Below are the code and all the weights of a small trained network. Each question names an input and a target symbol and asks about switching units off, where a switched-off unit gives its printed mean instead of its output.

import numpy as np


def w(rows, s, z=0):
    codes = np.array(rows[::2]) - 128.0
    scale = np.full(codes.shape[1], s)
    scale[-1] = z or s
    return codes * scale


def norm(h):
    return h / np.sqrt((h * h).mean(-1, keepdims=True) + 1e-5)


def softmax(a):
    e = np.exp(a - a.max(-1, keepdims=True))
    return e / e.sum(-1, keepdims=True)


def log_softmax(a):
    a = a - a.max(-1, keepdims=True)
    return a - np.log(np.exp(a).sum(-1, keepdims=True))


def net(x, mask):
    ids = ['βδθλτφ'.index(c) for c in x.split()]
    T = len(ids)
    res = E[ids] + P[:T]
    u = 0
    for l in range(3):
        r = norm(res)
        for j in range(2):
            rows = slice(2 * j, 2 * j + 2)
            q, k, v = (r @ M[l][rows].T for M in (Q, K, V))
            z = softmax(np.where(np.tri(T) > 0, q @ k.T / 2**0.5, -1e9)) @ v
            o = O[l][rows]
            res = res + np.where(mask[u + j], z, o[:, -1]) @ o[:, :-1]
        u += 2
    return log_softmax(norm(res)[-1] @ U[:, :-1].T + U[:, -1])


Q, K, V, O = {}, {}, {}, {}
E = w([
[129,204,109,61,58,146,191,25,173],'β',
[220,70,131,158,97,206,168,49,91],'δ',
[64,124,27,173,133,111,115,105,82],'θ',
[130,209,32,214,167,146,84,248,78],'λ',
[214,131,97,100,145,99,104,121,196],'τ',
[159,62,194,106,138,118,161,123,52],'φ',
],0.017)
P = w([
[224,177,97,73,77,230,156,204,118],'0',
[62,2,46,94,166,54,199,153,186],'1',
[93,129,46,111,195,65,156,132,133],'2',
[169,55,145,164,139,115,139,76,103],'3',
[168,185,254,151,178,229,122,134,48],'4',
[145,175,197,172,63,162,150,55,55],'5',
[135,178,72,192,136,174,91,148,117],'6',
[86,120,139,150,208,207,104,156,175],'7',
],0.0076)
Q[0] = w([
[18,221,147,88,115,211,21,37,120],'L0H0',
[134,216,160,66,131,160,52,148,146],'L0H0',
[86,112,247,74,43,163,131,138,161],'L0H1',
[157,212,255,84,79,133,204,67,189],'L0H1',
],0.0045)
K[0] = w([
[152,82,161,101,214,120,89,117,121],'L0H0',
[228,81,90,101,94,131,172,75,88],'L0H0',
[178,88,94,64,115,31,54,157,178],'L0H1',
[159,106,106,149,171,145,255,189,147],'L0H1',
],0.0055)
V[0] = w([
[165,70,149,113,157,129,26,73,100],'L0H0',
[108,175,111,156,2,201,78,122,70],'L0H0',
[114,163,150,87,151,72,116,120,52],'L0H1',
[103,82,65,90,141,109,114,202,189],'L0H1',
],0.0058)
O[0] = w([
[120,115,149,176,85,124,112,168,100,44],'L0H0',
[127,122,129,86,210,112,234,85,97,252],'L0H0',
[42,168,109,80,101,220,122,189,115,127],'L0H1',
[101,71,177,114,74,82,254,190,173,169],'L0H1',
],0.0093,0.0027)
Q[1] = w([
[143,125,85,99,125,203,124,160,99],'L1H0',
[52,206,170,181,95,129,100,111,158],'L1H0',
[229,136,205,110,130,108,53,151,115],'L1H1',
[111,73,124,107,160,2,162,115,120],'L1H1',
],0.0069)
K[1] = w([
[173,116,190,129,240,97,69,129,145],'L1H0',
[53,164,75,114,127,29,135,111,182],'L1H0',
[158,60,94,112,117,23,168,180,154],'L1H1',
[253,209,152,148,175,116,68,114,5],'L1H1',
],0.0058)
V[1] = w([
[230,112,144,119,165,181,176,186,89],'L1H0',
[254,207,124,188,155,89,155,84,254],'L1H0',
[132,183,235,161,77,165,114,163,131],'L1H1',
[135,173,103,124,40,189,215,109,198],'L1H1',
],0.0053)
O[1] = w([
[141,107,108,171,143,117,188,190,128,175],'L1H0',
[18,134,192,30,127,31,111,209,39,145],'L1H0',
[143,60,29,111,170,229,78,156,70,2],'L1H1',
[118,114,93,89,141,35,146,86,8,155],'L1H1',
],0.011,0.0068)
Q[2] = w([
[121,158,85,130,127,126,162,175,56],'L2H0',
[97,118,132,124,233,112,202,125,199],'L2H0',
[127,220,89,173,170,122,188,70,127],'L2H1',
[159,125,98,156,182,49,254,80,144],'L2H1',
],0.0074)
K[2] = w([
[119,107,86,147,106,230,235,93,83],'L2H0',
[146,219,217,190,160,237,139,222,86],'L2H0',
[228,206,255,218,131,102,172,180,201],'L2H1',
[246,243,29,41,125,131,83,120,4],'L2H1',
],0.0049)
V[2] = w([
[149,124,226,119,108,12,58,149,102],'L2H0',
[237,124,216,148,195,192,150,158,97],'L2H0',
[118,180,120,119,145,144,160,14,138],'L2H1',
[102,128,187,121,3,75,166,167,233],'L2H1',
],0.0069)
O[2] = w([
[158,25,145,112,127,70,130,102,129,133],'L2H0',
[245,56,2,187,99,26,165,123,127,4],'L2H0',
[187,174,164,205,137,154,85,106,193,190],'L2H1',
[141,48,165,109,203,239,162,202,83,205],'L2H1',
],0.0086,0.0032)
U = w([
[145,128,137,128,151,108,105,81,97,45],'β',
[147,107,122,165,87,76,146,115,104,158],'δ',
[145,144,160,141,169,158,208,111,177,22],'θ',
[181,128,79,76,102,121,254,142,104,252],'λ',
[135,49,136,68,83,172,166,175,109,65],'τ',
[160,84,75,123,110,223,107,110,188,145],'φ',
],0.0086,0.0034)

Each question gives the input, a string of symbols that net reads in full, and the target symbol t.
The units are the heads (2 rows each of Q, K, V and O). Each row of codes is followed by its name. A weight is (code - 128) times the scale printed after its matrix; where a second scale follows, it is the last column's (O and U).
mask holds one flag per head, layer by layer. A switched-off head (its flag False) gives its mean, the last column of its rows in O, instead of its output. The means were averaged over made-up inputs and are rounded, as every weight is.
A unit's drop is (log p(t) with every unit on - log p(t) with that unit switched off) / (log p(t) with every unit on - log p(t) with every unit switched off).
The circuit of an input: a set's keep is (log p(t) with only the set's units on - log p(t) with every unit switched off) / (log p(t) with every unit on - log p(t) with every unit switched off). Starting from all 6 units, units are removed one at a time, each time the one whose removal leaves the highest keep (on an exact tie, the one counted first), for as long as the keep stays at least 0.8.
circuit, biggest first: the units of the circuit, biggest drop first
most important unit: the unit with the biggest drop
heads that matter: for each layer, one digit per head in row order, 1 if its drop is at least 0.15 and else 0, layers parted by /
drop of u: that unit's drop, to one decimal
input θ θ θ, target θ: heads that matter : 00 / 11 / 11
input τ τ τ φ, target τ: circuit, biggest first : L0H0, L2H1
input δ θ φ, target δ: most important unit : L2H1
input λ τ τ θ θ, target τ: heads that matter : 10 / 10 / 01
input δ λ θ θ τ φ δ, target δ: circuit, biggest first : L1H0, L2H0, L0H1, L2H1
input δ θ θ δ, target δ: circuit, biggest first : L2H1, L1H0, L0H1, L1H1
input θ θ β θ, target θ: heads that matter : 00 / 00 / 11
input β θ θ β φ δ θ θ, target φ: heads that matter : 00 / 11 / 00
input φ θ θ φ θ θ θ, target φ: circuit, biggest first : L1H0, L1H1
input β δ θ θ β δ θ, target β: circuit, biggest first : L0H1, L1H0
input τ θ φ τ θ τ τ, target τ: circuit, biggest first : L2H1, L0H0
input τ τ λ, target τ: drop of L1H0 : 0.2
input δ β θ β τ, target δ: drop of L2H1 : 0.2
input β τ θ β β β β λ, target β: most important unit : L1H1
input β θ δ β β θ τ, target β: heads that matter : 01 / 10 / 00
input τ λ τ, target τ: drop of L2H0 : 0.1
input β θ θ, target β: drop of L1H1 : 0.4
